Below is a small trained network, with its code and all its weights. Each question gives an input and a class and asks what happens when units are switched off, that is, made to give their printed mean instead of their output.

import numpy as np


def w(rows, s, z=0):
    codes = np.array(rows[::2]) - 128.0
    scale = np.full(codes.shape[1], s)
    scale[-1] = z or s
    return codes * scale


def f(y):
    return y / 2 * (1 + np.tanh(0.7978845608 * (y + 0.044715 * y**3)))


def log_softmax(a):
    a = a - a.max(-1, keepdims=True)
    return a - np.log(np.exp(a).sum(-1, keepdims=True))


def net(x, mask):
    res = np.array(x, float).reshape(1, 5) / 4 @ E
    y = f(res @ A[0][:, :-1].T + A[0][:, -1])
    res = res + np.where(mask, y, B[0][:, -1]) @ B[0][:, :-1]
    return log_softmax(res[-1] @ U[:, :-1].T + U[:, -1])


A, B = {}, {}
E = w([
[127,127,128,129],'x0',
[216,183,172,219],'x1',
[61,255,133,116],'x2',
[70,117,10,200],'x3',
[125,127,129,129],'x4',
],0.0081)
A[0] = w([
[127,130,128,127,135],'n0',
[140,114,120,145,120],'n1',
[148,108,108,179,112],'n2',
[68,17,58,82,41],'n3',
[130,138,121,119,119],'n4',
[152,124,106,140,106],'n5',
[151,90,107,193,133],'n6',
[90,176,161,13,147],'n7',
[81,162,97,83,78],'n8',
[139,123,118,147,97],'n9',
[121,158,144,64,127],'n10',
[119,148,146,74,115],'n11',
[120,136,139,103,105],'n12',
[93,220,115,196,1],'n13',
[87,246,113,161,29],'n14',
[218,115,228,79,68],'n15',
[168,121,203,94,186],'n16',
[128,135,127,123,128],'n17',
[126,125,134,132,135],'n18',
[100,186,126,167,48],'n19',
[94,149,95,119,81],'n20',
[170,88,90,238,106],'n21',
[166,96,124,191,111],'n22',
[209,237,157,169,18],'n23',
[173,28,129,90,99],'n24',
[119,151,143,74,119],'n25',
[173,204,158,139,38],'n26',
[44,158,28,161,29],'n27',
[130,146,136,117,109],'n28',
[128,125,129,129,137],'n29',
[67,70,90,100,133],'n30',
[216,112,180,101,47],'n31',
[117,135,122,124,113],'n32',
[182,173,156,171,161],'n33',
[157,108,100,168,123],'n34',
[177,7,144,54,48],'n35',
[111,152,144,75,124],'n36',
],0.014,0.011)
B[0] = w([
[132,132,125,131,133],'n0',
[132,138,141,113,133],'n1',
[133,130,187,88,160],'n2',
[128,124,51,20,208],'n3',
[138,119,135,132,125],'n4',
[115,136,150,111,128],'n5',
[149,126,188,63,190],'n6',
[127,135,254,180,254],'n7',
[130,136,179,175,168],'n8',
[120,130,152,115,122],'n9',
[128,109,210,154,177],'n10',
[128,107,199,141,160],'n11',
[129,124,158,131,128],'n12',
[126,134,76,43,171],'n13',
[138,120,20,75,198],'n14',
[146,133,31,37,233],'n15',
[102,133,87,193,252],'n16',
[130,135,129,132,129],'n17',
[126,126,124,127,133],'n18',
[127,122,89,94,148],'n19',
[117,132,126,154,144],'n20',
[116,130,229,56,222],'n21',
[123,131,202,74,179],'n22',
[109,135,81,253,205],'n23',
[125,138,58,180,202],'n24',
[127,113,195,145,162],'n25',
[129,127,116,202,165],'n26',
[125,118,56,246,209],'n27',
[128,133,146,136,126],'n28',
[130,127,123,128,134],'n29',
[139,133,45,131,212],'n30',
[125,132,84,38,181],'n31',
[134,135,133,135,124],'n32',
[143,107,74,87,237],'n33',
[129,137,174,86,164],'n34',
[123,130,84,254,202],'n35',
[128,131,197,152,168],'n36',
],0.04,0.0086)
U = w([
[114,128,113,228,168],'0',
[142,128,83,33,188],'1',
[131,133,254,107,4],'2',
],0.007,0.0037)

Each question gives the input, the list of numbers given to net, and the class t.
The units are the neurons (one row each of A and B). Each row of codes is followed by its name. A weight is (code - 128) times the scale printed after its matrix; where a second scale follows, it is the last column's (A, B and U).
mask holds one flag per neuron, in row order. A switched-off neuron (its flag False) gives its mean, the last column of its row in B, instead of its output. The means were averaged over made-up inputs and are rounded, as every weight is.
A unit's drop is (log p(t) with every unit on - log p(t) with that unit switched off) / (log p(t) with every unit on - log p(t) with every unit switched off).
most important unit: the unit with the biggest drop
top k neurons: the k neurons with the biggest drops, biggest first
drop of u: that unit's drop, to one decimal
input [7,-7,-8,-4,-8], class 0: most important unit	n35
input [-3,-7,0,-7,5], class 0: top 2 neurons	(n35, n16)
input [2,3,8,6,0], class 1: top 2 neurons	(n13, n14)
input [8,-8,7,1,-2], class 0: top 3 neurons	(n27, n30, n21)
input [5,7,8,3,-1], class 1: top 2 neurons	(n13, n14)
input [-7,-2,0,6,1], class 1: top 2 neurons	(n3, n7)
input [7,5,7,4,8], class 1: top 2 neurons	(n13, n14)
input [1,0,4,-1,-4], class 2: top 3 neurons	(n27, n23, n35)
input [6,8,0,5,-2], class 2: top 2 neurons	(n21, n15)
input [-5,8,-5,-7,5], class 1: drop of n15	2.1
input [-2,8,-2,-6,-3], class 1: drop of n15	3.2
input [0,-1,0,8,5], class 1: drop of n7	0.5
